Each row is followed by its group, which names the range that a hidden value of the row falls in. A new part has a new value, new ranges and new names.
In the rows, zero is written as 128.
[163 107 239 214 103  98 171 176 113 141  97 183 120 172 111 134 162  77
 146  85 133 142 150 120 150 113 169 168 137 130  94 133 138 188 104 120
 127 166 105 155  98  90 155 112 120 151 143 122 151 223 101 109 120  63
 103 136 165  66 111 167 131 144 139  93 148 206 114 120 111 169 193  64
 131 178  55 170 144 148 163 145 129 218 140 154 137 103 159  86 155  76
 107 103 121 107 137  98 167 117 139  72 138 151 129 227 104  98 113  94
 132 106 196 207 173 115 132  72  70 213 108  84  98  95 131  95 113 131
 112 142 126 147  58 128  97 141 174  98  97 130  71  99 111 108 143 122
  93  80 119 150 118 129  91 114 116 121  79 102  91 101 147  81  72 113
 120 229 124 248 115 109 146 102 115  92 157 127 129 108 140 204 121 131
 144 138 163 160 170  75  44 105 100 127 175 104 174 126  55   1 124  87
  71 206 126  94 176 132 152 124 114]	Gh
[155 124 113 103 108 172 149 185 112  98 123 128  95 157  76 124 201  60
 133  94 123 189 140 122 131  95 135 131 141  88 125 102 138 255 119 175
 206 119 144 127  88 125 137 178 119 137 148 128 147 150 151 169 110 117
 160 131 138 119  98 161 132 163 188  83 151 130 123 121  91 112 148 125
 130 137 107 119 144 142 139 141 131 132 139  92 152 120 114 155 137 164
 157 108 100 106 161 134 110 112 136  28 117 122  87 202 178 173 177 110
 130 166  96 111 180 204 112 139  97 152 140  85 104 113 135  97 140 159
 138 138 123 124 119 125 129 130 136  87 139 133 155 138 104 142 141 120
 134 143 107 135 126  99 113 161 161 158  95 125 133 112 152 158 123 129
 132 117 141 144 130 128 149 121 126 148 137 160 129 116 139 153 126 137
 109 163 142 132 123  72 142 124 107 127 129 184 110 117  52 144 149 111
 147 217 130  85 160 135 167  53 112]	Br
[119 123 121 149 120 131 117 129 119 117  97 121 126 116 113  78 155 170
 124 168 112 122 143 141 141 146 129 127 124 102 157 104 139  52 133 135
  96 105 106 152  48 126 124 104 140 149 184 148 112 106 117 122 116 127
 102 126 122 108 138 137 127 136 132 110 131 134 134 140 147 108 140  98
 129 135 131 100  95 141 139 140 136 110 141 117 104 158 192 173  77 133
 119 103 113 104 136 131  99 123 128  29 125 120 169 108 122 108 131 141
 155 168 158  91 145  77 125 117 167 116 121 169 174 121 131 136 118 137
 117 159 126 143  21 122 148 120  59 134  97 112 135 115 141 132 112 119
 116 119 176 114 183 159 108 115 117 106 122 161 117  53 176 134 114 117
 114  66 138 121 123 116 130 144 126 102 119 150 139 169 110 135 207 160
  79 132 130 104 131 188  76 100 104 128 169 147  58 144 255 138 107 166
 106  97 113 129 130 129 145 120 133]	NJ
[163 125 169 204 112  98 153 174 108 129  98 173 118 146 105 118 167  96
 133 100 124 147 132 117 170 116 150 156 128 108 140 115 129 172 112 126
 123 136 115 135  64  93 150 117 120 128 135 100 123 192 102 121 126  75
 100 136 156  96 110 138 131 132 127  91 147 185 116 129 113 158 191  95
 136 144  66 151 117 149 150 149 142 149 139 130 141 111 133  75 129 115
 128 103 145 111 137  97 155 120 135  72 145 135 133 210 104 104 120  94
 139 111 170 191 165 137 139  84  96 135 106 105 106 113 133 108 123 143
 108 138 131 149  50 102 115 152 149  96 102 133 133  97 114  97 122 128
  97 112 122 140 123 139 112 115 118 127  79 109  94 103 129  93  77 107
 121 133 132 213 105 111 146 116 125  97 136 103 132 125 141 212 130 128
 130 122 158 125 143  93  58  96 104 127 161 109 135 111  84  81 108 136
  81 143 128 103 138 128 151 103 124]	Gh
[157 127 138 153 106 133 161 181 114 105 111 146 112 160 104 131 189  66
 116  89 126 155 143 121 137 106 138 146 138  96 122 110 138 251 107 144
 173 123 121 136  81 106 142 150 122 139 144 130 148 162 125 135 114 110
 133 130 148 107 108 162 131 152 170  86 149 152 120 122 102 127 163  95
 131 138  96 134 145 144 144 145 131 147 141 108 143 116 120 125 139 141
 135 107 110 107 152 119 123 113 137  60 128 127  97 196 132 120 146 102
 130 140 148 142 178 175 125 110  91 171 128  91 102 108 128  96 127 146
 123 139 122 142  80 126 125 134 148  92 114 134 133 124 108 127 137 121
 115 121 109 140 120 108 115 126 130 139  88 113 110 105 144 128  97 120
 122 124 135 181 121 120 149 116 122 116 142 142 127 117 143 174 120 137
 114 150 149 139 133  80 102 103 106 126 141 146 126 120  45 128 133 104
 113 212 130  86 160 134 150  71 111]	Br
[154 123 138 181 115 132 151 153 108 127  97 135 119 145  94  81 172 124
 124 135 119 138 132 128 139 119 141 127 131 104 143  99 134  96 109 129
 106 123 112 135  64 106 133 101 127 153 172 132 131 155 105 112 127  99
 115 132 134 102 126 153 127 123 128 109 143 163 117 132 121 131 161  73
 130 145 103 119 103 144 147 145 133 144 134 131 126 121 198 122 109 153
 114  96 118 110 131 104 114 125 134  32 130 136 146 201 122  92 119 113
 144 131 165 126 163  98 123 106 107 195 109 114 130 127 139 111 116 138
 120 157 131 135  28 129 132 130  97 117 102 119 134  94 126 118 130 123
 117 113 153 129 151 148 103 121 117 123 103 130  99  91 150  92  96 121
 126 124 132 145 117 111 132 130 125  96 137 140 141 143 109 158 170 147
 111 136 145 121 132 133  45  91  93 124 175 130  83 133 195  95 110 151
  67 123 135 119 169 130 153 114 125]	NF
[152 144 149 176 139 104 103 159  84  93  98 150 134 114 161  84 153 124
 136 155 113 143  93 125 214 108 132 127  91 103 157  96 117  76 130 142
 127 111 134 153   1 180  41 215 126 108 134 130  91 170 130 129 187  94
  87 141 129 103 117 103 148  51 129  73 117 144 130 126 130 153 157 162
 156   1 107 122  61 129 157  60 134  79 126  82 117 145 113  87 102 137
 130 165 168 125 118 139 132 148 149   1 120 141 150 188  23 141 166 108
 145 117 163 111 177  67 154 114 221  49  84  87 172 158 168 154 137 169
 120 145 163 128  60  81 123 166 110 103 106 172 142 106 132 109 139 169
 115 122 131 116 153 140  99 132 122 132 107 118 127  99 163 110  79 107
  90 115 192 146 101 113 156  98 129 100 106  43 114 117 130 238 150  99
 103 121 149 113 131 160  92  52 112 130 146 105  94 111 177  95 107 235
 130  67 150  68  94 160 136  72 183]	NJ
[133 125 133 159 123 130 127 140 114 112  94 121 126 119 113  79 162 167
 133 175 112 120 140 139 147 133 133 120 121  97 158  95 139  50 126 136
 105 104 104 143  37 132 120 114 136 135 175 120 109 127 114 122 121 116
 106 128 124 108 142 127 128 124 129 104 130 138 131 139 142 120 146 107
 129 130 121 101  84 140 145 139 136 109 136 111 107 154 178 157  82 147
 119 106 119 109 130 131 105 127 133  19 126 123 163 132 114 102 139 133
 153 156 159  97 151  88 124 116 174 112 112 146 170 132 131 135 120 139
 117 160 126 138  39 112 142 126  70 133  95 122 136 107 141 124 119 120
 119 119 168 117 176 159 107 119 119 111 118 149 118  69 162 133 104 118
 118  81 135 124 115 114 136 132 131 103 118 152 136 152 109 149 196 152
  92 132 131 104 131 174  70  84 102 127 167 138  63 134 255 138 105 185
 105  84 130 113 129 134 148 104 135]	NJ
[156 128  95  67 111 205 154 189 110  93 123 120  89 154  67 112 218  68
 138 103 122 196 135 123 129  97 134 126 138  77 135  91 136 255 120 207
 209 116 149 103  81 134 137 191 121 131 150 130 143 144 156 203 110 124
 169 130 133 135 103 157 130 161 188  84 151 125 124 125  92 110 149 136
 131 137 103 110 138 144 136 141 133 130 136  84 151 127 108 168 129 195
 175 106 107 108 163 142 109 113 138  35 112 119  80 199 202 201 185 110
 135 177  45 111 180 223 106 158 109 142 143  92 106 122 132  95 143 164
 140 139 123 112 133 126 132 130 132  90 147 136 182 143 107 144 141 121
 146 170 109 132 132 101 119 180 186 160  93 130 141 113 141 179 133 131
 134 112 143 134 128 129 147 124 133 184 134 164 131 126 135 148 135 140
 106 166 142 129 114  73 148 113 105 128 128 201  86 114  59 193 146 132
 163 201 136  83 162 135 169  46 115]	Br
[ 92 124 111 147 117 131 129 122 123 128  98 112 123 121  98  76 160 183
 118 170 114  81 139 167 129 170 131 126 125  99 159 102 135  60 134 131
  86 104 101 145  56 106 137  73 153 174 207 143 125  56 112 124 112 140
 113 112 123 114 143 159 105 140 128 132 138 133 133 144 149 102 137  87
 132 145 157  97 110 144 130 152 142 122 143 139  92 158 231 208  77 140
 125  91 110  92 143 125  70 120 121  32 132 113 169  49 141  75 119 148
 155 178 156  95 142  97 127 115 144 186 136 221 164 114 129 126 114 132
 115 163 127 148   1 146 167 116  55 145  94  57 134 113 142 141 102 121
 119 116 188 116 200 168 114 110 118 100 141 170 113  26 202 143 129 127
 120  62 131 106 133 113  89 193 128  99 129 156 152 226 108 115 212 229
  71 140 128 103 130 182  79 101 101 126 174 166  50 156 255 148 103 159
  95 114  84 152 163 103 149 132 129]	NJ
[164 115 206 199 104  98 162 168 118 137  97 183 119 163 119 138 159  76
 116  86 129 137 150 118 157 112 155 170 133 117 110 130 139 177 106 124
 125 145 100 149  77  93 146 117 122 139 140 122 141 207 104 118 116  80
  91 134 162  79 116 158 131 145 144  90 146 197 118 122 112 164 190  72
 132 155  67 160 139 145 160 144 129 172 142 146 135 108 145  87 146  92
 108 107 124 106 137 105 173 116 139  76 136 142 133 205 102 102 118  95
 132 114 183 192 170 119 134  81  76 174 110  89 103 100 125  99 116 132
 109 141 123 151  63 119 102 142 168  98  98 131  96 106 114 110 135 123
  97  96 118 146 118 130 102 111 117 117  81 102  92  99 141  93  72 110
 117 174 131 243 113 109 149 100 114 100 150 126 126 111 145 207 126 131
 132 138 160 150 160  73  58  98 104 127 172 104 168 124  61  10 122 102
  82 182 126  93 158 135 152 123 111]	NF
[157 121 144 158 106 131 162 182 117 114 106 149 114 164 106 125 188  74
 135  85 125 145 144 122 138 105 140 149 138 101 117 112 140 211 106 134
 162 124 115 143  83 114 139 147 122 141 150 140 147 170 118 128 117 107
 126 132 149 106 112 164 131 146 165  86 148 160 120 123 107 139 161  82
 130 113  96 138 138 143 149 144 126 146 139 114 136 112 130 119 138 142
 121 105 107 107 144 116 128 116 139  47 126 133 105 203 121 112 140 108
 133 135 155 147 179 143 125 113  98 173 121  88 105 110 128  95 124 141
 122 142 124 140  62 128 124 133 151  95 117 130 119 116 110 126 142 120
 115 111 113 140 127 115 109 125 127 136  92 110 106 103 160 111  92 121
 121 137 136 191 120 118 148 111 119 113 144 144 126 116 139 174 126 142
 114 153 152 141 136  83  81 102 103 127 149 136 138 123  52 109 136 107
 101 205 133  81 167 136 156  77 119]	Gh
[143 124 112 132 113 146 138 151 116 102 109 121 117 131 106  98 177 101
 107 124 121 149 142 128 135 116 130 130 136  96 131 106 140 138 128 147
 144 114 124 148  77 135 127 145 125 139 161 115 126 131 139 141 113 124
 131 130 129 119 111 147 131 142 160  88 144 129 130 124 117 112 142 122
 128 133 120 107 115 141 137 138 131 122 140  99 130 139 137 176 118 150
 142 106 103 109 144 140 111 119 133  18 120 121 113 171 138 131 158 125
 137 170 141  90 161 131 120 131 137 134 131  99 130 115 132 111 129 150
 127 145 125 136  69 119 135 123  91 103 117 127 140 131 118 140 125 117
 123 127 130 122 137 116 112 128 128 129 100 139 130  88 161 160 121 123
 120 101 141 127 129 121 144 123 126 114 125 159 130 128 124 148 155 142
  90 149 137 127 126 113 109 110 109 125 139 174  78 128 134 151 126 126
 139 148 125  95 141 134 151  76 120]	NF
